Below are the code and all the weights of a small trained network. Each question names an input and a class and asks about switching units off, where a switched-off unit gives its printed mean instead of its output.

import numpy as np


def w(rows, s, z=0):
    codes = np.array(rows[::2]) - 128.0
    scale = np.full(codes.shape[1], s)
    scale[-1] = z or s
    return codes * scale


def norm(h):
    return h / np.sqrt((h * h).mean(-1, keepdims=True) + 1e-5)


def f(y):
    return np.maximum(y, 0)


def log_softmax(a):
    a = a - a.max(-1, keepdims=True)
    return a - np.log(np.exp(a).sum(-1, keepdims=True))


def net(x, mask):
    res = np.array(x, float).reshape(1, 3) / 4 @ E
    u = 0
    for l in range(3):
        y = f(norm(res) @ A[l][:, :-1].T + A[l][:, -1])
        res = res + np.where(mask[u : u + 9], y, B[l][:, -1]) @ B[l][:, :-1]
        u += 9
    return log_softmax(norm(res)[-1] @ U[:, :-1].T + U[:, -1])


A, B = {}, {}
E = w([
[3,187,137,90,144,42,140,160,186],'x0',
[200,34,166,80,124,42,51,107,193],'x1',
[113,146,208,100,179,52,90,145,34],'x2',
],0.0038)
A[0] = w([
[112,135,127,106,128,129,137,133,117,56],'L0N0',
[185,115,134,110,147,123,153,157,157,45],'L0N1',
[180,120,133,136,131,119,116,136,135,207],'L0N2',
[85,161,103,144,117,196,163,134,114,27],'L0N3',
[137,133,153,121,137,16,123,143,111,103],'L0N4',
[118,130,155,125,139,110,107,118,113,10],'L0N5',
[93,150,115,117,141,103,161,114,95,64],'L0N6',
[176,113,147,131,124,110,108,131,1,191],'L0N7',
[163,129,137,98,137,146,128,142,157,81],'L0N8',
],0.0091,0.0011)
B[0] = w([
[155,182,118,177,83,137,109,77,126,147],'L0N0',
[100,116,86,176,83,127,114,88,81,170],'L0N1',
[138,83,61,116,134,125,138,42,135,192],'L0N2',
[198,117,156,40,237,130,169,138,157,251],'L0N3',
[50,125,178,2,120,65,29,120,153,230],'L0N4',
[110,22,55,154,47,188,219,162,126,159],'L0N5',
[112,155,167,250,84,180,73,162,130,189],'L0N6',
[194,214,190,115,218,218,216,215,128,255],'L0N7',
[126,117,129,210,89,110,141,112,101,161],'L0N8',
],0.0062,0.0059)
A[1] = w([
[135,183,121,191,146,172,164,118,3,152],'L1N0',
[132,159,117,119,151,199,217,177,122,21],'L1N1',
[113,198,76,127,138,174,236,187,116,167],'L1N2',
[115,163,222,78,125,99,139,207,79,68],'L1N3',
[161,165,195,116,68,104,230,98,109,44],'L1N4',
[210,167,157,76,235,213,194,121,23,232],'L1N5',
[199,106,220,104,159,192,85,161,32,251],'L1N6',
[181,160,174,200,168,123,93,125,105,95],'L1N7',
[128,178,131,194,109,130,139,107,40,112],'L1N8',
],0.0059,0.0011)
B[1] = w([
[168,99,110,79,137,107,176,113,237,164],'L1N0',
[146,123,142,95,176,103,182,101,88,190],'L1N1',
[222,128,185,104,124,179,113,211,163,190],'L1N2',
[124,125,1,226,61,170,133,58,160,177],'L1N3',
[82,64,115,76,173,219,58,156,162,140],'L1N4',
[154,147,119,42,209,131,173,175,198,250],'L1N5',
[149,178,180,165,146,136,179,234,156,193],'L1N6',
[129,127,127,48,170,150,132,81,103,150],'L1N7',
[159,66,119,98,135,129,139,126,160,136],'L1N8',
],0.0063,0.012)
A[2] = w([
[100,129,180,86,133,139,108,113,98,159],'L2N0',
[128,186,133,140,122,169,127,82,122,54],'L2N1',
[215,146,171,105,208,112,191,143,110,86],'L2N2',
[27,254,156,170,123,195,130,181,128,119],'L2N3',
[112,196,106,185,167,167,206,108,88,150],'L2N4',
[53,212,70,136,137,150,216,141,174,249],'L2N5',
[153,160,136,59,168,145,247,188,152,148],'L2N6',
[141,122,167,95,154,65,60,64,89,6],'L2N7',
[109,102,157,83,166,22,122,125,113,46],'L2N8',
],0.0074,0.0012)
B[2] = w([
[191,78,126,166,139,34,152,105,177,136],'L2N0',
[143,135,152,106,129,74,142,128,156,131],'L2N1',
[132,178,132,139,161,254,127,185,172,220],'L2N2',
[240,112,171,187,199,114,72,53,29,155],'L2N3',
[107,113,128,93,131,141,46,121,211,151],'L2N4',
[126,133,173,158,144,104,167,212,63,181],'L2N5',
[145,126,122,82,146,204,117,121,186,254],'L2N6',
[81,207,134,89,156,153,150,171,157,141],'L2N7',
[115,136,130,31,120,136,80,104,91,144],'L2N8',
],0.0081,0.015)
U = w([
[79,101,111,184,73,70,199,184,124,75],'0',
[147,148,187,197,167,80,70,103,18,132],'1',
[87,135,109,142,111,129,169,108,59,26],'2',
[52,135,138,1,113,48,51,98,151,129],'3',
[176,159,140,75,200,240,167,180,183,178],'4',
[155,56,27,175,57,141,147,16,143,159],'5',
[70,166,96,150,90,144,177,98,49,2],'6',
],0.0088,0.0047)

Each question gives the input, the list of numbers given to net, and the class t.
The units are the neurons (one row each of A and B). Each row of codes is followed by its name. A weight is (code - 128) times the scale printed after its matrix; where a second scale follows, it is the last column's (A, B and U).
mask holds one flag per neuron, layer by layer. A switched-off neuron (its flag False) gives its mean, the last column of its row in B, instead of its output. The means were averaged over made-up inputs and are rounded, as every weight is.
A unit's drop is (log p(t) with every unit on - log p(t) with that unit switched off) / (log p(t) with every unit on - log p(t) with every unit switched off).
unit that matters most: the unit with the biggest drop
top k neurons: the k neurons with the biggest drops, biggest first
k most important neurons of layer l: the k neurons of layer l with the biggest drops, biggest first
drop of u: that unit's drop, to one decimal
input [7,6,-8], class 3: top 4 neurons	(L0N7; L2N2; L1N3; L1N6)
input [3,1,5], class 1: 2 most important neurons of layer 1	(L1N5; L1N3)
input [0,4,-5], class 5: unit that matters most	L1N5
input [-4,1,-4], class 5: top 4 neurons	(L0N7; L1N5; L0N3; L2N2)
input [5,2,4], class 3: top 2 neurons	(L0N4; L0N7)
input [7,3,-7], class 0: 2 most important neurons of layer 2	(L2N6; L2N2)
input [-3,3,-6], class 5: top 2 neurons	(L0N7; L1N5)
input [6,1,1], class 3: top 2 neurons	(L0N4; L0N7)
input [-2,3,-1], class 5: 3 most important neurons of layer 2	(L2N2; L2N6; L2N5)
input [3,3,8], class 1: top 4 neurons	(L0N4; L0N7; L1N5; L0N3)
input [8,1,-3], class 1: top 2 neurons	(L1N5; L2N3)
input [8,1,8], class 3: top 2 neurons	(L0N4; L0N7)
input [4,-2,7], class 1: top 2 neurons	(L0N4; L2N3)
input [0,5,-4], class 5: unit that matters most	L0N4
input [-8,8,-8], class 5: drop of L0N7	0.1
input [7,7,-1], class 3: drop of L0N7	0.0
input [7,1,7], class 3: drop of L0N7	0.6
input [2,-1,5], class 1: 2 most important neurons of layer 0	(L0N4; L0N3)
input [1,2,-6], class 5: 2 most important neurons of layer 1	(L1N5; L1N6)
input [-2,2,-3], class 5: unit that matters most	L0N7
input [4,-4,4], class 1: 2 most important neurons of layer 0	(L0N7; L0N4)
